Here is a tiny trained network, its code and every weight. The questions are about switching its units off for an input and a class, where a switched-off unit gives its printed mean instead of its output.

import numpy as np


def w(rows, s, z=0):
    codes = np.array(rows[::2]) - 128.0
    scale = np.full(codes.shape[1], s)
    scale[-1] = z or s
    return codes * scale


def norm(h):
    return h / np.sqrt((h * h).mean(-1, keepdims=True) + 1e-5)


def f(y):
    return y / 2 * (1 + np.tanh(0.7978845608 * (y + 0.044715 * y**3)))


def log_softmax(a):
    a = a - a.max(-1, keepdims=True)
    return a - np.log(np.exp(a).sum(-1, keepdims=True))


def net(x, mask):
    res = np.array(x, float).reshape(1, 8) / 4 @ E
    u = 0
    for l in range(2):
        y = f(norm(res) @ A[l][:, :-1].T + A[l][:, -1])
        res = res + np.where(mask[u : u + 5], y, B[l][:, -1]) @ B[l][:, :-1]
        u += 5
    return log_softmax(norm(res)[-1] @ U[:, :-1].T + U[:, -1])


A, B = {}, {}
E = w([
[71,25,64,181,194,238,153,193,141,52,101,111],'x0',
[139,67,116,92,163,108,93,160,220,69,172,153],'x1',
[52,172,193,68,140,208,139,143,42,112,114,64],'x2',
[59,170,223,83,159,96,128,119,149,45,143,135],'x3',
[123,160,125,83,24,195,125,123,173,118,181,62],'x4',
[136,119,107,145,112,111,57,144,164,137,44,158],'x5',
[154,145,97,89,87,119,176,164,96,166,140,63],'x6',
[178,86,159,46,88,169,2,134,128,178,80,188],'x7',
],0.004)
A[0] = w([
[144,127,253,90,223,125,101,135,93,137,149,151,4],'0.n0',
[104,135,210,21,89,190,62,157,140,148,85,142,24],'0.n1',
[156,78,120,109,121,147,169,104,90,111,118,120,189],'0.n2',
[84,148,120,101,134,95,72,123,167,125,194,169,62],'0.n3',
[190,73,63,79,103,148,38,137,198,110,234,99,31],'0.n4',
],0.0054,0.0041)
B[0] = w([
[106,71,82,51,153,60,78,88,43,130,211,171,184],'0.n0',
[126,165,141,68,74,182,27,74,147,130,54,77,253],'0.n1',
[77,182,73,161,133,127,64,169,122,79,131,106,222],'0.n2',
[173,104,115,138,99,132,192,158,76,154,162,67,141],'0.n3',
[161,51,162,51,44,165,252,194,150,168,157,255,250],'0.n4',
],0.0064,0.0021)
A[1] = w([
[198,152,161,174,126,78,101,50,152,224,96,165,13],'1.n0',
[161,158,62,174,109,142,135,156,49,209,133,114,38],'1.n1',
[216,164,174,186,97,70,78,66,144,228,106,203,3],'1.n2',
[137,132,200,66,190,64,91,90,47,147,159,204,61],'1.n3',
[152,159,160,142,109,1,146,125,193,139,178,100,21],'1.n4',
],0.0063,0.0042)
B[1] = w([
[210,96,206,168,144,120,175,55,118,157,1,137,192],'1.n0',
[188,126,74,122,139,165,157,200,29,215,75,92,175],'1.n1',
[111,56,192,243,112,97,223,36,146,205,62,217,228],'1.n2',
[90,79,98,88,164,54,149,84,32,139,190,184,254],'1.n3',
[212,208,165,84,141,95,88,96,224,95,131,76,215],'1.n4',
],0.0082,0.0027)
U = w([
[227,243,210,85,125,26,170,61,242,40,210,40,83],'0',
[213,58,212,227,96,51,214,19,139,218,24,212,144],'1',
[77,164,205,24,23,240,3,75,133,111,43,70,162],'2',
[14,233,177,193,150,194,229,143,81,20,237,1,2],'3',
[55,27,31,254,246,144,66,217,220,11,78,192,159],'4',
[212,8,104,44,4,197,226,233,246,147,231,222,166],'5',
[37,76,169,24,211,22,94,38,19,85,232,207,160],'6',
[187,174,19,191,124,197,196,230,24,219,73,17,106],'7',
],0.009,0.0034)

Each question gives the input, the list of numbers given to net, and the class t.
The units are the neurons (one row each of A and B). Each row of codes is followed by its name. A weight is (code - 128) times the scale printed after its matrix; where a second scale follows, it is the last column's (A, B and U).
mask holds one flag per neuron, layer by layer. A switched-off neuron (its flag False) gives its mean, the last column of its row in B, instead of its output. The means were averaged over made-up inputs and are rounded, as every weight is.
A unit's drop is (log p(t) with every unit on - log p(t) with that unit switched off) / (log p(t) with every unit on - log p(t) with every unit switched off).
The circuit of an input: a set's keep is (log p(t) with only the set's units on - log p(t) with every unit switched off) / (log p(t) with every unit on - log p(t) with every unit switched off). Starting from all 10 units, units are removed one at a time, each time the one whose removal leaves the highest keep (on an exact tie, the one counted first), for as long as the keep stays at least 0.8.
units of the circuit, in order: the units of the circuit, biggest drop first
k most important neurons: the k neurons with the biggest drops, biggest first
top k neurons in layer l: the k neurons of layer l with the biggest drops, biggest first
drop of u: that unit's drop, to one decimal
input [5,7,5,3,-6,5,-4,4], class 6: units of the circuit, in order	[0.n0, 1.n3]
input [-5,-2,-2,4,5,8,3,7], class 1: units of the circuit, in order	[1.n2]
input [-5,7,-5,1,2,-3,-6,3], class 5: top 2 neurons in layer 0	[0.n4, 0.n3]
input [0,6,2,3,-3,2,-1,-6], class 0: units of the circuit, in order	[1.n4, 1.n3, 0.n2, 1.n2]
input [-2,-6,6,-2,3,5,-7,-5], class 3: top 2 neurons in layer 0	[0.n1, 0.n3]
input [-5,-2,3,-8,6,-6,-7,0], class 7: top 3 neurons in layer 1	[1.n1, 1.n3, 1.n4]
input [0,-7,-5,6,-8,-3,0,-6], class 6: top 2 neurons in layer 1	[1.n3, 1.n2]
input [-3,-3,4,1,-5,-2,6,6], class 6: 2 most important neurons	[1.n3, 0.n0]
input [2,8,-4,-6,-8,4,4,5], class 5: top 2 neurons in layer 0	[0.n4, 0.n1]
input [-5,-6,-1,-3,1,-6,-1,-7], class 7: drop of 1.n1	1.6
input [-1,7,-2,1,-2,7,3,2], class 5: drop of 0.n4	2.0
input [6,8,-2,2,-3,-1,-5,6], class 5: drop of 0.n3	0.1
